Below are the code and all the weights of a small trained network. Each question names an input and a class and asks about switching units off, where a switched-off unit gives its printed mean instead of its output.

import numpy as np


def w(rows, s, z=0):
    codes = np.array(rows[::2]) - 128.0
    scale = np.full(codes.shape[1], s)
    scale[-1] = z or s
    return codes * scale


def norm(h):
    return h / np.sqrt((h * h).mean(-1, keepdims=True) + 1e-5)


def f(y):
    return y / 2 * (1 + np.tanh(0.7978845608 * (y + 0.044715 * y**3)))


def log_softmax(a):
    a = a - a.max(-1, keepdims=True)
    return a - np.log(np.exp(a).sum(-1, keepdims=True))


def net(x, mask):
    res = np.array(x, float).reshape(1, 4) / 4 @ E
    u = 0
    for l in range(4):
        y = f(norm(res) @ A[l][:, :-1].T + A[l][:, -1])
        res = res + np.where(mask[u : u + 10], y, B[l][:, -1]) @ B[l][:, :-1]
        u += 10
    return log_softmax(norm(res)[-1] @ U[:, :-1].T + U[:, -1])


A, B = {}, {}
E = w([
[171,4,192],'x0',
[106,95,40],'x1',
[220,135,35],'x2',
[132,129,124],'x3',
],0.0042)
A[0] = w([
[200,65,200,2],'0.n1',
[132,96,119,126],'0.n2',
[137,82,43,17],'0.n3',
[51,113,226,236],'0.n4',
[143,97,139,20],'0.n5',
[29,159,37,74],'0.n6',
[152,254,173,221],'0.n7',
[168,157,70,28],'0.n8',
[88,90,191,21],'0.n9',
[187,222,141,210],'0.n10',
],0.0082,0.00085)
B[0] = w([
[145,136,191,220],'0.n1',
[107,103,151,135],'0.n2',
[112,96,103,167],'0.n3',
[72,155,119,253],'0.n4',
[137,138,129,128],'0.n5',
[206,172,234,225],'0.n6',
[36,101,51,241],'0.n7',
[91,141,108,159],'0.n8',
[87,61,128,174],'0.n9',
[114,101,2,204],'0.n10',
],0.0058,0.0034)
A[1] = w([
[119,62,122,29],'1.n1',
[170,121,145,134],'1.n2',
[120,2,134,155],'1.n3',
[130,89,90,122],'1.n4',
[125,182,158,179],'1.n5',
[185,145,145,218],'1.n6',
[104,205,148,65],'1.n7',
[116,128,101,236],'1.n8',
[158,98,91,61],'1.n9',
[108,71,153,2],'1.n10',
],0.012,0.00089)
B[1] = w([
[69,128,158,160],'1.n1',
[183,199,145,142],'1.n2',
[87,52,85,252],'1.n3',
[172,110,215,157],'1.n4',
[161,31,157,163],'1.n5',
[129,201,253,151],'1.n6',
[88,90,136,185],'1.n7',
[102,107,157,156],'1.n8',
[176,86,159,154],'1.n9',
[95,123,73,172],'1.n10',
],0.005,0.0043)
A[2] = w([
[28,32,115,53],'2.n1',
[141,125,150,66],'2.n2',
[134,80,235,241],'2.n3',
[156,86,117,124],'2.n4',
[124,106,181,21],'2.n5',
[75,145,139,63],'2.n6',
[105,131,199,172],'2.n7',
[111,115,254,138],'2.n8',
[252,148,177,254],'2.n9',
[168,153,103,23],'2.n10',
],0.0058,0.00088)
B[2] = w([
[82,161,167,251],'2.n1',
[133,146,118,120],'2.n2',
[237,139,89,233],'2.n3',
[147,115,152,137],'2.n4',
[130,188,50,140],'2.n5',
[190,200,172,146],'2.n6',
[153,145,131,173],'2.n7',
[255,81,44,220],'2.n8',
[136,249,144,172],'2.n9',
[89,123,41,109],'2.n10',
],0.006,0.0029)
A[3] = w([
[136,164,188,175],'3.n1',
[208,216,108,229],'3.n2',
[77,142,181,186],'3.n3',
[104,116,2,195],'3.n4',
[91,179,172,204],'3.n5',
[155,164,229,167],'3.n6',
[96,139,206,141],'3.n7',
[101,151,123,12],'3.n8',
[42,58,98,150],'3.n9',
[25,211,159,150],'3.n10',
],0.0067,0.0011)
B[3] = w([
[170,183,96,140],'3.n1',
[56,172,218,220],'3.n2',
[215,169,68,165],'3.n3',
[133,180,160,226],'3.n4',
[203,144,165,153],'3.n5',
[253,99,54,164],'3.n6',
[168,144,54,151],'3.n7',
[134,167,73,114],'3.n8',
[215,154,68,251],'3.n9',
[232,139,239,216],'3.n10',
],0.0042,0.0027)
U = w([
[45,233,170,248],'0',
[234,166,193,115],'1',
[147,12,189,204],'2',
[15,28,161,5],'3',
[50,177,38,17],'4',
],0.011,0.0029)

Each question gives the input, the list of numbers given to net, and the class t.
The units are the neurons (one row each of A and B). Each row of codes is followed by its name. A weight is (code - 128) times the scale printed after its matrix; where a second scale follows, it is the last column's (A, B and U).
mask holds one flag per neuron, layer by layer. A switched-off neuron (its flag False) gives its mean, the last column of its row in B, instead of its output. The means were averaged over made-up inputs and are rounded, as every weight is.
A unit's drop is (log p(t) with every unit on - log p(t) with that unit switched off) / (log p(t) with every unit on - log p(t) with every unit switched off).
The circuit of an input: a set's keep is (log p(t) with only the set's units on - log p(t) with every unit switched off) / (log p(t) with every unit on - log p(t) with every unit switched off). Starting from the 12 units with the biggest drops (on a tie, the unit counted first), units are removed one at a time, each time the one whose removal leaves the highest keep (on an exact tie, the one counted first), for as long as the keep stays at least 0.8.
circuit, biggest first: the units of the circuit, biggest drop first
top k neurons: the k neurons with the biggest drops, biggest first
top k neurons in layer l: the k neurons of layer l with the biggest drops, biggest first
drop when u is switched off: that unit's drop, to one decimal
input [-4,-6,7,0], class 4: circuit, biggest first => [0.n10 0.n7]
input [-8,6,-6,2], class 1: top neuron in layer 1 => [1.n5]
input [0,6,-3,0], class 1: top 2 neurons => [0.n6 0.n7]
input [-7,6,4,5], class 0: circuit, biggest first => [0.n6 2.n8 3.n2]
input [-5,1,0,-4], class 1: top 3 neurons => [0.n6 3.n10 2.n8]
input [0,-7,3,-4], class 4: top 2 neurons => [0.n10 0.n7]
input [0,2,1,-2], class 0: top 3 neurons => [0.n7 0.n6 2.n9]
input [0,-6,7,4], class 4: top 3 neurons => [0.n10 0.n6 0.n7]
input [-1,1,4,0], class 0: top 2 neurons => [1.n3 0.n7]
input [-4,-7,5,4], class 4: top 2 neurons => [0.n10 0.n7]
input [3,1,-1,-5], class 3: top 4 neurons => [0.n6 1.n3 0.n9 1.n10]
input [-7,6,5,6], class 0: top 2 neurons in layer 2 => [2.n8 2.n3]
input [0,7,-6,7], class 1: top 2 neurons => [0.n6 2.n1]
input [-8,4,-7,2], class 1: top 3 neurons => [0.n6 3.n10 1.n5]
input [-7,-7,3,2], class 4: circuit, biggest first => [0.n7]
input [-5,-8,3,6], class 4: top 2 neurons in layer 0 => [0.n10 0.n7]
input [-4,6,3,4], class 0: top 2 neurons in layer 3 => [3.n2 3.n9]
input [-8,-6,2,-8], class 4: top 2 neurons in layer 2 => [2.n9 2.n1]
input [-2,1,4,-4], class 0: top 2 neurons => [1.n3 0.n6]
input [-8,8,-2,-2], class 1: top 2 neurons in layer 2 => [2.n8 2.n3]
input [-4,6,5,0], class 0: top neuron in layer 3 => [3.n2]
input [0,7,2,5], class 0: top 2 neurons in layer 1 => [1.n5 1.n7]
input [-5,8,-7,-7], class 1: drop when 0.n6 is switched off => 0.3
